[[129 122 116 130]
 [130 130 103 133]
 [134 132 107 137]]	132

[[139 103 129 131 129  98]
 [154 143 126 127 127 132]]	127

[145 120 102 151 121 156]	151

[[135 126 103 109 144 124]
 [113 130 122 133 132 118]]	133

[148 150 104 100 137]	104

[104 132 119 128]	132

[[123 139 130 121]
 [113 153 131 107]
 [148 100 124 153]]	100

[153 128 131 121 116 117]	121
---
[[108 116 109 120 143 138]
 [124 138 125 102 150 134]
 [104 143 125 132 140 112]] => 125

[[127 126 129 129 129  98 128]
 [132 129 128 127 128 119 137]] => 127

[111 158 145 105] => 111

[153 143 131 118 127 107  98] => 118

[101 132 144 113] => 101

[[114 106 129 131 129 139  99]
 [120 120 127 124 127 116 114]] => 124

[147 103 116 145] => 147

[106 128 127 128 138 134] => 127

[152 113 122 131 123 131 130] => 131

[[153 131 125 113]
 [121 122 151 111]] => 121
---
113	106	145	129	121 -> 129

145	144	134	135
116	153	130	116
-> 135

106	121	121	111	116	115 -> 111

115	111	137	107	106	143	141
131	126	121	113	126	108	103
-> 107

127	128	128	120	144	130
112	130	118	122	117	154
-> 120

110	121	109	125	125	103	116
123	133	121	117	131	110	121
133	139	136	126	134	142	138
-> 125

127	124	153	127 -> 127
---
[116 130 152 114 132]	152
[157 155  99 151 143 128]	99
[140 143 125 156 111]	125
[104 127 119 123 126 105 121]	119
[128 128 132 127 151]	132
[135 115 156 147]	156
[127 131 130 129 128 104]	130
[118 153 114 145]	114
---
[[121 137 117 150]
 [125 130 123 143]
 [123 139 141 128]] result: 139

[[112 126 121 114 125]
 [121 116 119 119 110]
 [ 99 123 116 101 121]] result: 123

[[112 151 120 119]
 [126 121 116 105]
 [112 116 112 146]] result: 116

[[120 121 131 124 131 130 132]
 [151 128 127 138 142 148 142]
 [143 122 127 121 128 139 108]] result: 122

[[157 151 135 126 130]
 [123 153 106 144 133]
 [123 114 150 155 127]] result: 114

[[136 140 127 158 122]
 [116 120 114 127 131]
 [137 131 120 135 130]] result: 131

[[101 136 132 128 107 152]
 [101 134 127 132 109 153]
 [101 135 130 129 108 152]] result: 135
---
[150 139 111 144 140] ⇒ 139

[[121 136 137 123 118 106 123]
 [130 129 144 111 146 115 125]
 [114 119 124 133 111 135 130]] ⇒ 133

[[154 128 126 147]
 [134 133 107 150]] ⇒ 134

[115 104 131 137 132 125] ⇒ 131

[[123 132 131 119]
 [136 144 123 136]
 [127 154 132 125]] ⇒ 127

[[107 106 139 124 125]
 [120 144 154 124 143]] ⇒ 144

[[107 122 106 122]
 [106 121 105 121]
 [107 122 105 121]] ⇒ 107

[[128 127 121 122 131 107]
 [115 120 119 126 133 132]] ⇒ 119

[136 125 103 127 130 126 129] ⇒ 127

[[131 127 131 126 130 126]
 [123 139 119 121 122 118]
 [125 102 148 131 127 138]] ⇒ 148
---
105,110,125,137
129,135,117,139
: 105, 139

106,120,127,129,139,116: 106, 116

132,129,113,146
133,123,115,154
: 132, 154

118,138,118,135
130,129,128,105
133,121,111,157
: 118, 157

111,152,113,147,118
133,122,130,135,128
147,109,141,120,134
: 111, 134

143,112,151,98: 143, 98

112,136,112,127,131,120,114
121,153,126,140,136,132,130
127,152,134,147,146,128,120
: 112, 120
---
[[135 136 124 134 151]
 [126 151 138 132 126]
 [115 127 123 135 131]] value 135

[[123 132 122 134 126 124 121]
 [116 125 135  99 128 125 144]
 [132 110 115 130 126 152 144]] value 123

[[147 128 117 137 132]
 [126 114 144 122 129]
 [141 155 146 110 112]] value 147

[[134 123 123 125 134 115 124]
 [132 150 116 144 110 107 123]
 [130 122 121 137 127 120 131]] value 134

[[119 133 146 132 139 142]
 [136 103 103 152 147 127]
 [131 126 119 129 124 126]] value 119

[[129 119 127 140]
 [124 125 131 147]
 [118 117 132 152]] value 129

[[123 109 121 129 117]
 [139 134 125 140 131]
 [105 128 121 106 111]] value 123

[[139 105 133 128 134 134]
 [124 147 127 130 120 128]
 [113 137 132 126 122 122]] value 139
